Below are the code and all the weights of a small trained network. Each question names an input and a target symbol and asks about switching units off, where a switched-off unit gives its printed mean instead of its output.

import numpy as np


def w(rows, s, z=0):
    codes = np.array(rows[::2]) - 128.0
    scale = np.full(codes.shape[1], s)
    scale[-1] = z or s
    return codes * scale


def norm(h):
    return h / np.sqrt((h * h).mean(-1, keepdims=True) + 1e-5)


def f(y):
    return y / 2 * (1 + np.tanh(0.7978845608 * (y + 0.044715 * y**3)))


def softmax(a):
    e = np.exp(a - a.max(-1, keepdims=True))
    return e / e.sum(-1, keepdims=True)


def log_softmax(a):
    a = a - a.max(-1, keepdims=True)
    return a - np.log(np.exp(a).sum(-1, keepdims=True))


def net(x, mask):
    ids = ['ΔΦΩηθμψ'.index(c) for c in x.split()]
    T = len(ids)
    res = E[ids] + P[:T]
    r = norm(res)
    for j in range(3):
        rows = slice(4 * j, 4 * j + 4)
        q, k, v = (r @ M[0][rows].T for M in (Q, K, V))
        z = softmax(np.where(np.tri(T) > 0, q @ k.T / 4**0.5, -1e9)) @ v
        o = O[0][rows]
        res = res + np.where(mask[j], z, o[:, -1]) @ o[:, :-1]
    y = f(norm(res) @ A[0][:, :-1].T + A[0][:, -1])
    res = res + np.where(mask[3:7], y, B[0][:, -1]) @ B[0][:, :-1]
    return log_softmax(norm(res)[-1] @ U[:, :-1].T + U[:, -1])


Q, K, V, O, A, B = {}, {}, {}, {}, {}, {}
E = w([
[104,126,104,134,67,164,132,149,126,146,109,99],'Δ',
[127,127,248,219,144,89,134,170,100,130,244,93],'Φ',
[121,126,140,141,127,121,135,144,187,148,72,160],'Ω',
[138,148,114,86,105,104,104,160,153,157,121,142],'η',
[108,162,108,163,99,126,90,103,172,105,96,111],'θ',
[99,197,138,179,185,65,174,176,31,47,116,119],'μ',
[133,88,175,127,158,136,77,107,141,86,84,104],'ψ',
],0.011)
P = w([
[75,180,182,178,153,97,68,203,77,197,100,116],'0',
[143,166,195,122,62,69,155,116,103,154,85,28],'1',
[172,241,205,150,109,138,145,48,94,194,66,86],'2',
[98,181,201,122,42,130,156,51,81,163,92,129],'3',
[62,156,127,85,218,179,162,157,157,116,251,150],'4',
[187,181,110,203,200,166,90,189,98,205,148,163],'5',
[81,89,144,169,62,125,84,178,90,118,143,201],'6',
[111,111,104,107,153,76,78,255,146,113,115,94],'7',
[194,160,95,123,195,113,181,111,134,218,107,48],'8',
[92,79,158,88,31,71,182,68,122,103,157,137],'9',
[121,135,135,74,154,128,242,79,175,99,125,71],'10',
[186,210,118,151,215,228,197,146,168,156,103,152],'11',
[106,70,94,133,81,89,129,207,166,79,186,143],'12',
[179,109,131,135,171,188,179,197,180,63,120,174],'13',
],0.0083)
Q[0] = w([
[138,83,128,79,52,1,173,90,112,116,52,44],'h1',
[208,91,127,152,85,145,87,37,123,224,153,150],'h1',
[83,32,94,146,74,115,58,154,129,87,173,209],'h1',
[149,140,193,232,110,70,147,181,117,158,152,82],'h1',
[179,126,92,144,134,146,58,235,133,94,33,126],'h2',
[137,180,122,109,187,196,143,118,215,180,161,68],'h2',
[93,82,132,35,45,108,147,57,208,124,125,102],'h2',
[174,178,104,46,147,108,140,48,102,175,70,63],'h2',
[63,99,95,100,179,150,137,178,183,109,175,138],'h3',
[106,133,95,52,107,170,103,131,168,109,59,141],'h3',
[97,84,88,133,146,140,76,98,165,168,118,130],'h3',
[72,161,98,144,185,143,124,120,67,116,120,161],'h3',
],0.0092)
K[0] = w([
[105,91,85,169,101,173,41,225,119,60,148,244],'h1',
[207,129,153,208,80,216,43,61,103,254,69,204],'h1',
[52,82,163,77,52,110,175,8,110,113,138,197],'h1',
[153,208,216,144,177,146,113,141,41,150,197,146],'h1',
[144,112,132,46,223,150,219,54,128,143,208,146],'h2',
[244,142,130,142,161,85,114,190,142,139,146,14],'h2',
[97,53,176,80,92,62,39,226,103,70,186,181],'h2',
[161,126,66,179,229,172,44,214,113,172,139,171],'h2',
[95,109,153,99,103,114,196,81,167,96,155,115],'h3',
[111,125,46,68,178,122,152,174,183,92,110,108],'h3',
[183,102,138,73,70,175,127,53,175,124,136,153],'h3',
[141,198,88,125,151,95,189,125,104,123,74,82],'h3',
],0.0081)
V[0] = w([
[31,119,60,158,67,183,27,106,109,149,139,60],'h1',
[156,183,135,111,170,52,57,84,115,77,191,110],'h1',
[108,135,140,53,100,191,214,186,2,133,158,82],'h1',
[208,57,224,54,157,137,126,182,137,187,136,136],'h1',
[97,59,150,177,109,172,113,126,172,120,120,56],'h2',
[151,136,211,246,102,115,169,178,149,134,180,95],'h2',
[147,146,87,134,113,104,122,111,198,131,180,95],'h2',
[129,162,128,127,89,100,149,169,185,175,199,142],'h2',
[82,109,64,146,131,142,162,75,95,61,86,120],'h3',
[138,97,94,148,128,145,175,110,210,163,138,114],'h3',
[80,72,174,63,134,201,98,117,182,120,119,91],'h3',
[147,146,211,121,119,130,130,166,116,128,176,85],'h3',
],0.0069)
O[0] = w([
[220,194,58,72,219,225,116,208,107,99,144,93,204],'h1',
[2,62,118,46,92,236,155,126,151,76,134,191,156],'h1',
[210,194,2,110,154,56,202,15,144,164,122,63,139],'h1',
[131,12,78,247,154,40,143,120,145,120,105,101,24],'h1',
[126,105,75,152,165,179,57,140,65,199,74,123,173],'h2',
[165,117,106,145,26,104,55,118,19,148,60,229,254],'h2',
[131,118,153,85,105,162,140,174,93,98,119,205,118],'h2',
[200,148,155,124,127,102,120,133,132,90,169,240,151],'h2',
[120,209,114,65,171,216,118,56,79,151,66,183,84],'h3',
[169,167,129,173,58,91,42,138,47,155,162,130,59],'h3',
[104,109,118,202,200,128,63,116,62,189,155,57,86],'h3',
[205,64,116,205,139,164,145,75,172,101,170,114,199],'h3',
],0.0057)
A[0] = w([
[133,109,166,65,77,178,113,57,253,237,149,151,72],'n1',
[171,70,126,205,130,90,134,141,164,176,196,98,44],'n2',
[104,187,221,215,108,32,142,198,29,98,82,112,4],'n3',
[101,196,214,155,192,88,217,137,3,93,237,109,134],'n4',
],0.0067,0.0033)
B[0] = w([
[71,164,168,67,132,55,87,109,135,215,106,56,189],'n1',
[167,128,121,84,149,150,161,105,175,53,147,142,255],'n2',
[94,226,204,185,103,62,2,176,40,168,125,79,185],'n3',
[92,107,215,217,195,37,70,197,98,135,198,122,228],'n4',
],0.0092,0.0021)
U = w([
[222,198,60,138,193,128,126,134,117,157,106,63,99],'Δ',
[161,57,88,123,66,111,76,73,81,117,39,207,27],'Φ',
[70,197,224,188,178,56,47,191,64,206,196,77,68],'Ω',
[144,130,159,147,120,120,253,116,192,44,168,164,254],'η',
[119,157,173,55,112,237,73,192,152,123,123,153,119],'θ',
[79,140,148,35,95,97,94,61,193,214,106,71,180],'μ',
[51,47,86,181,177,175,105,145,155,174,64,42,136],'ψ',
],0.0066,0.0024)

Each question gives the input, a string of symbols that net reads in full, and the target symbol t.
The units are the heads (4 rows each of Q, K, V and O) and the neurons (one row each of A and B). Each row of codes is followed by its name. A weight is (code - 128) times the scale printed after its matrix; where a second scale follows, it is the last column's (O, A, B and U).
mask holds one flag per unit, heads first, then neurons. A switched-off unit (its flag False) gives its mean, the last column of its rows in O or B, instead of its output. The means were averaged over made-up inputs and are rounded, as every weight is.
A unit's drop is (log p(t) with every unit on - log p(t) with that unit switched off) / (log p(t) with every unit on - log p(t) with every unit switched off).
The circuit of an input: a set's keep is (log p(t) with only the set's units on - log p(t) with every unit switched off) / (log p(t) with every unit on - log p(t) with every unit switched off). Starting from all 7 units, units are removed one at a time, each time the one whose removal leaves the highest keep (on an exact tie, the one counted first), for as long as the keep stays at least 0.8.
units of the circuit, in order: the units of the circuit, biggest drop first
k most important neurons: the k neurons with the biggest drops, biggest first
heads that matter: for each layer, one digit per head in row order, 1 if its drop is at least 0.15 and else 0, layers parted by /
drop when u is switched off: that unit's drop, to one decimal
input Δ Φ Ω Φ θ Δ, target Ω: units of the circuit, in order : [h1]
input θ Ω θ θ Φ Φ Φ, target η: units of the circuit, in order : [h3; n2]
input Ω θ η Ω θ Δ, target η: units of the circuit, in order : [h2; h1]
input θ μ θ θ Δ Φ η μ θ θ, target η: heads that matter : 110
input θ Δ Δ θ Φ Δ Δ Ω μ θ Δ, target Ω: heads that matter : 101
input Δ η θ μ η Φ Δ Φ θ θ Ω θ μ Ω, target Ω: heads that matter : 101
input Δ θ μ μ, target η: heads that matter : 101
input μ Ω Ω Ω Φ θ Φ, target η: 2 most important neurons : [n2; n1]
input Δ Ω θ Ω μ ψ θ η, target μ: heads that matter : 100
input Ω μ θ Φ ψ θ ψ θ Δ, target θ: heads that matter : 100
input ψ Δ θ θ θ θ η Δ θ Δ μ θ θ θ, target μ: units of the circuit, in order : [h1; n1]
input ψ μ Ω, target ψ: heads that matter : 100
input θ Φ μ ψ θ Δ θ Ω Δ μ ψ, target Ω: heads that matter : 101
input Ω Ω Φ Δ θ ψ η Φ η, target ψ: heads that matter : 110
input ψ ψ μ θ θ ψ μ Δ Ω Δ Ω θ, target Ω: units of the circuit, in order : [h1; n3]
input Φ θ Ω θ θ μ θ Ω θ Δ, target θ: units of the circuit, in order : [h1]
input μ θ Ω θ θ η, target Ω: heads that matter : 100
input Δ Δ Δ θ η θ θ θ, target η: heads that matter : 010
input Δ μ Φ θ Δ ψ θ μ Δ Δ ψ, target μ: heads that matter : 100
input θ θ Ω θ θ Φ θ μ Φ Δ μ Ω, target Φ: units of the circuit, in order : [h2]
input Δ θ θ θ ψ Φ Δ θ θ Ω, target Δ: drop when h1 is switched off : 0.8
input θ θ Φ θ Ω Δ θ θ Ω Δ η, target θ: drop when h2 is switched off : 0.0
input η Δ Φ Δ μ Φ ψ Φ Ω ψ Δ, target Φ: drop when n4 is switched off : 0.0
